Here are made-up nodes, facts about them, and rows of numbers that follow some of those facts. Name the node behind each unnamed row.

Facts:
[bido, dumel, fimir, flafubras, fliza, muvun, nople, pater, sagral, saplon, tradom, trinir, tusi] Θ 577
[bora, breklera, dabris, dregres, fifi, flire, flirim, fozon, gruklek, kebo, klokepen, larakor, losis, megubrom, nebel, nestus, plokol, sigrik, silik, solor, stesu] Θ 21
[brabrir, fisur, flaflis, gruto, makli, popepi, skistor, staflo, trusu, vustaza] Θ 377
[brekar, brizo, diflum, dorom, fekom, grigozu, gubrin, luruza, pluvil, restes, tena] Θ 738
[briplak, dubar, klagis, plodras, puvuto, rebos, tapo, tegra, tugris] Θ 522
[dapos, flofubas, rovil, skovus, ziston] Θ 574
[daskor, drito, gradaku, kudokes, plozan, vikler] Θ 796
[dastubro, druplom, guflutu, paras, pizum, raklal, skadro, skodri, stusko, telom, tuloplok] Θ 648
[diplen, dridrus, gastom, gupum, klilon, sezes, vofi, vostul] Θ 132
[dobuk, gradri, monik, muziplur, naba] Θ 350
[flatuk, fodu, karegus, klobepan, koplus, likim, seplem, steskos] Θ 603
[fubopum, gatrem, gruklan, plesun, roflum, viklis] Θ 529
[gabrom, giskes, stapu, trafun, vigogru] Θ 857
[gekazu, kledrek, plilal, tririful] Θ 734
[mera, plitafin, sabal, vudu] Θ 87
{bido, skodri} μ sodur
{bora, dibemun, gastom, gatrem, gede} μ limek
{brabrir, gomi, luruza} μ skofle
{bregre, kebo, rebos, telom} μ nostim
{brekar, fisur, flofubas, nople, tuloplok} μ beve
{breklera, gekazu, kiklanem, monik, tegra, tena, trinir} μ kledros
{briplak, koplus, plokol, stusko} μ stupel
{brizo, sezes, stesu, tusi} μ stobi
{brusisto, dubar, flakil, flatuk, flirim, plilal, sabal} μ grustenir
{dabris, gradaku, makli} μ flutim
{dapos, duki, fozon, viklis} μ sabo
{daskor, gupum, losis, nustek, popepi, puvuto, seplem, ziston} μ nuzeger
{dastubro, gotrek, larakor} μ takle
{davik, diplen, dorom, druplom, fodu, nestus} μ turas
{diflum, gratra, klobepan, muziplur} μ sutruk
{dobuk, kledrek} μ mubim
{dodren, kligra} μ raske
{dregres, dumel, fekom, lomum, trofle} μ vaplem
{dridrus, fopluk, pudu} μ brupa
{drito, gruto, gubrin, klokepen, pletu, stupel, tapo} μ klopu
{fifi, karegus, plodras, skistor} μ rukatik
{fimir, gruklan, klimon, sigrik, staflo} μ dredrar
{flaflis, flire, pizum} μ pletu
{flafubras, teskik, vatribra} μ gratra
{flapligri, steskos, trafun} μ sakebrik
{fleveklol, nuzeger, topavi} μ trotras
{fliza, gradri, silik, vudu} μ fopluk
{fubopum} μ gomi
{gabrom, greklor, klagis, moli, mubim, vikler} μ skepi
{giskes, roflum} μ pudu
{gradin, restes, skovus, vostul} μ dodren
{grigozu, paras} μ mutregun
{grobir} μ flifu
{gruklek, kudokes, muvun, tririful, trusu, vigogru} μ moli
{grustenir, naba, pater, plozan, vustaza} μ padrer
{guflutu, kuplas, mutregun, nebel, plovil, pluvil} μ nefur
{guvifar, sagral, sakebrik, stobi} μ gigeme
{klilon, stapu} μ grobir
{klobrer, rovil} μ fleveklol
{likim, megubrom, vofi} μ topavi
{lostu, raklal, tradom} μ kligra
{mera, skadro, solor} μ muvoflu
{muvoflu, rukatik} μ rerudri
{plesun, sodur} μ letru
{plitafin, zugre} μ trofle
{saplon} μ greklor
{tugris, turas} μ dretrom

Known rows:
kledros: -4 -3 5 38 -8 -17 -18 14 2 -16 19 26 -1 -3 2 17 15 -13 -34 -5 -5 20 -17
 9 -28 -10 4 17 36 -20 -3 14 31 -25 16 -14 3 -10 10 -5 -2 -14 -4 11 -3
vofi: -5 5 -5 -3 45 22 -1 0 7 20 -14 1 8 0 4 -12 -30 -11 8 -8 -10 -10 16 -21
 11 -8 -53 -52 -43 13 4 2 -23 -22 -7 0 1 -4 -3 16 -10 11 -33 2 3
flofubas: -7 -1 -18 -36 -13 -2 -1 -18 4 -9 -36 -31 0 -9 4 -16 -15 3 11 11 -4 -3 18
 -8 6 16 -16 -28 0 15 9 -7 -14 31 -9 12 2 5 -4 -2 23 1 8 -2 -2
sigrik: 27 -1 -4 -18 -31 25 2 -17 -20 10 5 -50 -10 5 -4 -21 4 13 20 4 -5 1 -1
 -19 -21 -10 37 -12 0 28 22 -8 -19 17 5 -9 6 14 -17 -3 7 10 44 -33 54
fozon: 28 -1 -3 -19 -31 26 2 -16 -19 11 5 -50 -10 3 -5 -22 4 14 19 4 -5 1 -1
 -19 -21 -11 38 -11 0 28 21 -7 -20 17 5 -9 6 14 -17 -3 7 11 44 -32 55
muvun: 13 -10 -9 -76 -41 3 32 -2 -15 -20 -37 -34 0 21 9 -38 -21 -1 13 15 27 12
 29 -11 16 25 -18 -5 22 35 4 -17 -20 77 -22 45 16 53 -13 -8 27 8 23 -13
 -29
flafubras: 5 -7 -17 -68 -37 -2 18 -3 -3 -15 -37 -44 5 11 12 -29 -21 -2 21 30 4 14
 23 4 -5 28 17 -20 6 30 1 -15 -14 79 -36 50 9 35 -12 -5 46 10 10 -13 -14
stusko: -13 18 2 7 14 -8 -22 -15 4 4 -10 -8 -23 -31 -43 -7 22 27 30 6 29 -35 4 0
 73 21 15 19 -18 -12 -18 -9 -37 -21 -15 -28 -7 -23 12 11 0 -7 -3 26 17
stapu: -17 1 -2 -19 15 -3 24 6 4 10 -22 11 22 11 45 -3 -31 -17 -8 11 0 -4 13 5
 -15 -11 -41 -47 -14 -4 0 -1 12 17 -28 29 5 14 -7 -2 -3 -5 -41 2 -41
flire: 32 11 4 -15 -33 17 -4 -21 -15 10 6 -53 -17 10 -4 -31 19 16 16 9 10 -10 0
 -20 -2 -16 59 -29 12 18 22 -6 -26 16 -12 -8 9 16 -22 5 3 2 29 -26 60
klobepan: 12 10 31 -5 15 18 35 7 -15 32 28 26 15 16 2 10 10 12 33 10 13 -12 -3 24
 2 -6 41 30 -42 -2 -18 -13 -6 5 -20 11 0 24 -3 -2 -5 13 -8 -14 -19
staflo: -8 5 4 11 36 4 6 -5 4 18 4 19 6 3 -8 12 5 4 14 -11 -6 -23 -8 2 23 0 -21
 10 -36 -16 -6 1 -16 -24 7 -14 -12 -16 1 12 -16 5 -15 7 -16
mubim: 4 -5 12 31 -12 -12 -5 14 -6 -23 21 35 -6 7 0 10 14 -12 -42 -18 14 20 -12
 -3 -11 -12 -29 31 53 -17 -1 11 26 -27 27 -18 10 7 10 -8 -15 -17 7 12
 -18
raklal: -20 4 -5 4 13 1 -18 -7 -6 4 -12 -3 -10 -37 -44 4 6 24 37 6 7 -22 -3 1 44
 28 -13 41 -36 -8 -20 -7 -28 -16 1 -34 -13 -25 19 2 11 3 14 16 11
nustek: 3 -7 11 31 6 1 -34 19 9 -11 1 34 6 11 -1 14 6 0 -37 -16 -4 12 10 -12 2
 -1 23 0 6 -3 -13 38 45 -22 17 11 0 -17 23 -19 -32 6 -9 -9 18
flatuk: 10 6 31 -14 15 3 34 6 0 30 53 37 12 -1 0 15 -6 4 42 1 5 -15 2 23 28 -22
 40 28 -33 14 -10 -35 15 18 -17 14 -8 24 -5 -2 -12 21 -7 -16 -7
puvuto: -25 22 -2 -41 25 11 -18 -30 19 -7 -63 7 11 -48 -16 -15 -37 7 20 19 17 -7
 70 -4 36 30 -44 -61 -40 34 0 -10 -12 7 -24 10 14 12 27 -13 45 1 -14 10
 -18
viklis: -4 2 -15 -52 20 9 25 -8 1 10 -25 -28 4 6 -10 -23 -22 -4 47 10 -2 -12 12
 1 30 26 -30 -14 -42 19 -2 -25 -56 37 -31 23 -5 16 -14 25 31 19 -15 6
 -27
trusu: 0 4 12 3 31 9 20 -4 -8 13 4 30 0 11 -9 5 4 6 6 -24 13 -25 -4 -13 41 -2
 -58 24 -19 -14 -6 -1 -23 -25 20 -18 -5 1 0 7 -32 3 -3 5 -32
vustaza: -8 3 4 5 35 -6 5 -5 14 17 19 25 3 -9 -8 16 -4 -1 20 -17 -13 -25 -5 1 38
 -9 -23 8 -31 -6 -3 -13 -3 -15 9 -12 -17 -17 0 12 -22 9 -15 6 -8
restes: 2 0 -17 -6 8 2 -10 -17 3 2 -14 -15 4 16 4 1 6 -5 0 -14 -39 -16 -16 -22
 -6 -4 -39 -26 -13 -13 17 13 -18 -5 20 -17 -14 -18 -12 14 -3 5 4 -13 1

Name these rows:
No name comes twice in this set of rows, the named rows included.
-11 4 4 10 31 4 1 -2 -2 17 2 19 9 2 -8 14 6 4 18 -4 -16 -25 -15 0 16 0
 -28 12 -41 -24 -11 3 -15 -22 4 -20 -15 -17 3 11 -9 4 -16 2 -16 -> skistor
-8 -1 6 -27 10 2 39 8 -7 6 -23 21 18 20 43 -11 -33 -15 -16 0 20 -7 17
 -10 3 -13 -78 -33 1 0 0 -2 7 15 -14 24 12 31 -8 -7 -19 -7 -27 1 -56 -> vigogru
10 10 30 -5 11 18 29 9 -22 32 26 28 19 17 2 10 10 12 36 15 6 -12 -10 23
 -5 -6 32 33 -49 -7 -20 -9 -3 7 -24 6 -2 24 -2 -3 3 13 -8 -18 -19 -> karegus
6 -5 15 28 -14 -11 0 14 -12 -24 20 39 -8 9 0 8 13 -12 -46 -21 21 19 -10
 -9 -3 -12 -42 36 59 -16 -1 11 23 -28 33 -18 12 13 9 -10 -23 -18 12 11
 -24 -> moli
0 1 -12 -34 -3 7 -14 -12 10 -13 -37 -22 1 -6 -7 -19 -17 -1 6 5 -3 7 32
 -14 11 21 -9 -38 -7 26 8 2 -11 26 -9 19 5 9 4 -3 24 11 4 -8 6 -> rovil
12 1 15 41 11 2 -46 23 13 -25 18 45 1 4 -17 12 7 -20 -42 -16 -6 39 12 -5
 -16 0 18 -4 22 4 -10 30 39 -35 18 6 10 -3 27 -7 -1 4 -16 3 11 -> nuzeger
-20 -12 -9 -12 24 -3 51 2 20 17 -15 -6 10 7 45 4 -30 -2 -16 5 6 -1 22 16
 -25 0 -35 -55 -20 -3 3 2 11 14 -24 35 4 24 -2 2 -10 -11 -35 7 -40 -> trafun
-5 1 -15 -51 17 9 21 -6 -1 9 -26 -28 7 5 -11 -22 -21 -5 50 13 -7 -11 8 0
 24 26 -33 -12 -46 15 -4 -22 -55 38 -31 20 -6 17 -15 25 35 18 -14 4 -28 -> roflum
24 -15 -12 -9 -23 24 32 -20 -2 17 13 -69 -23 1 -5 -14 6 29 10 -3 3 8 10
 -7 -32 1 44 -21 -6 29 26 -5 -19 13 8 -3 3 25 -10 2 -1 4 48 -26 55 -> stesu
-5 -4 5 30 -8 -29 -19 13 16 -19 40 34 -5 -17 1 23 3 -20 -28 -12 -12 20
 -12 8 -8 -23 3 15 44 -8 3 -5 49 -15 17 -11 -3 -9 8 -4 -8 -9 -4 10 8 -> padrer
17 24 39 -2 14 11 26 2 -10 32 29 22 6 24 4 -1 26 14 28 15 29 -26 -3 22
 24 -12 63 11 -29 -13 -17 -12 -11 4 -38 12 3 26 -7 5 -8 3 -23 -8 -14 -> koplus
-34 31 -4 -42 8 -10 -5 -40 16 -2 -60 -13 0 -49 0 -19 -19 13 24 31 31 -32
 47 6 45 17 -37 -61 -17 6 4 -23 -24 13 -42 -3 11 8 11 -5 39 -22 -19 22
 -25 -> tapo
16 18 26 -3 26 30 36 -2 -16 35 14 32 22 14 14 5 0 6 31 6 21 -8 -3 35 -3
 -8 69 48 -30 17 -5 -27 -16 -3 -1 26 5 -4 -18 -6 -8 17 -8 0 -28 -> fodu

The same nodes again, as new rows of numbers:
Named rows:
tuloplok: -19 -32 21 10 -7 -1 6 -1 10 3 -3 -3 4 -7 14 -15 15 1 -6 -17 4 -4 -7 -3
 17 -20 -27 -3 -3 6
vostul: 18 -27 4 13 -18 15 0 1 1 9 5 -13 8 -13 11 -12 14 13 -14 -17 -3 2 -9 5 8
 -1 -16 -7 -9 -12
vatribra: 6 18 -12 2 8 1 -3 0 -7 -14 2 -1 -13 5 -4 9 -14 0 0 11 1 6 4 11 -10 11 14
 5 2 -7
saplon: -8 16 22 11 -35 -26 28 8 -3 -17 -6 2 -17 -2 5 -1 8 -24 0 -14 -8 -17 -6
 -9 15 -13 -24 -8 1 1
breklera: 9 0 -2 -9 -7 4 -3 2 2 6 -4 -1 6 -1 0 -3 2 6 2 -7 -2 -2 0 -2 2 -4 1 -4 2
 -4
trinir: -5 -1 15 27 -9 -12 8 5 2 -17 -25 -19 -16 -5 11 2 11 -8 3 -29 -2 -8 -7 -2
 17 -8 -18 -1 4 0
lostu: 9 11 -19 18 2 5 -2 0 -9 -10 2 -8 -15 1 0 8 -15 1 -7 -4 -2 7 2 17 -21 15
 6 6 -4 -19
raklal: -16 -38 13 25 -12 6 5 0 8 7 -3 -10 2 -12 18 -16 12 4 -13 -32 1 -2 -9 5 6
 -16 -33 -3 -8 -8
gatrem: 3 -39 5 -21 -1 18 1 0 5 35 11 4 14 -7 3 -17 18 7 -6 23 -7 4 -2 -11 5 -17
 -9 -11 -8 4
dibemun: 6 18 -11 3 7 -1 -1 0 -7 -13 2 -1 -12 5 -4 10 -13 -1 0 11 1 5 4 10 -10 12
 13 6 2 -5
gupum: -10 -30 6 19 8 -21 -2 -10 -5 16 16 -13 76 -15 -3 -12 21 7 -1 -20 -2 -11
 -6 -21 33 18 0 -18 -8 17
flaflis: 2 1 15 -38 3 -1 -18 -6 11 -36 14 10 -21 -12 0 -7 25 12 -1 -7 11 -5 7 -13
 -8 11 8 21 -1 -8
duki: 6 17 -11 1 7 -1 -2 0 -7 -14 2 -1 -12 6 -5 10 -13 -1 0 11 2 5 4 9 -10 12
 13 6 1 -6
gabrom: -3 14 8 -4 -17 -3 15 4 -3 14 2 13 -5 1 -4 0 3 -24 1 11 -10 -6 -3 -9 -5
 -6 -9 -9 -1 -1
tusi: -9 -20 27 55 -4 -13 14 12 -4 -6 -30 -4 -13 -8 5 19 7 1 14 -6 18 5 -7 -12
 30 -38 -6 1 25 -7
sezes: 8 -38 24 23 -7 6 6 7 -3 16 1 10 14 -11 0 7 13 20 5 21 22 12 -7 -12 33
 -35 5 -4 17 -5
briplak: 4 -17 14 -42 5 -12 -6 2 7 -41 2 -10 -44 -14 3 -11 38 15 1 3 -2 -9 10 -22
 1 -3 3 19 -3 -7
stusko: -18 -24 32 -27 2 -3 -10 -5 19 -26 0 2 -26 -19 9 -15 43 1 0 -17 7 -10 1
 -24 0 -8 -19 17 -4 -2
topavi: -10 11 -16 17 21 -19 -4 -7 -12 -7 9 -5 30 1 -10 9 -10 -4 3 -1 -1 -1 4 -2
 -2 26 18 -2 -1 2
kledros: 5 18 -12 2 8 -1 -2 0 -7 -13 2 -1 -13 5 -4 9 -13 -1 0 11 1 5 4 9 -10 12
 13 5 1 -7
rerudri: 8 14 -15 10 5 2 -2 0 -8 -12 3 -4 -13 3 -2 8 -14 1 -3 3 -1 6 3 13 -16 13
 10 6 -1 -14

Which node is each row?
No name comes twice in this set of rows, the named rows included.
2 7 -4 18 10 -2 2 4 -10 -7 0 8 -10 4 -8 20 -15 5 7 25 14 13 4 4 -2 -6 21
 7 14 -10 -> guvifar
-21 -35 -5 17 15 -40 7 -6 -9 -3 10 -23 54 -9 -1 -11 13 12 0 -15 -7 -13 2
 -20 31 8 2 -12 -7 14 -> puvuto
11 5 5 -30 0 2 -13 0 7 -12 -2 3 -13 -8 -3 -3 19 5 6 -8 0 -5 4 -15 -8 3 7
 9 2 -7 -> klokepen
7 -31 -6 10 -11 -4 10 5 -4 -9 -1 -23 -15 -8 12 -12 7 18 -12 -12 -9 0 0 6
 5 -11 -14 -2 -8 -15 -> plodras
-1 -12 7 -19 -25 -21 25 7 -5 -13 13 0 -13 0 4 -13 7 4 -7 15 -9 -9 3 -7
 17 -18 -10 -6 -5 0 -> klagis
-8 -12 22 43 -6 -13 12 9 -1 -11 -28 -10 -14 -6 7 12 9 -3 10 -16 10 0 -7
 -8 25 -25 -11 0 16 -4 -> sagral
-4 15 13 -25 -39 -16 21 1 -2 -10 35 31 6 3 -3 -11 -6 -8 -11 12 1 -10 1 0
 7 -7 -8 -6 -4 0 -> trusu
1 2 2 8 3 8 0 2 1 13 -12 -3 -4 -1 0 3 5 -12 4 0 -5 0 -4 -3 -4 -2 -6 -5 1
 -1 -> stapu
3 23 7 -29 -39 -14 22 6 -4 6 19 26 4 3 -7 -8 -3 -14 -2 11 -10 -13 1 -10
 1 -12 -5 -13 -1 -3 -> gruklek
-24 -16 -3 17 14 -28 -6 -13 -5 1 22 -3 74 -8 -5 -8 2 10 -2 -26 7 -10 0
 -10 22 22 7 -9 -5 13 -> popepi

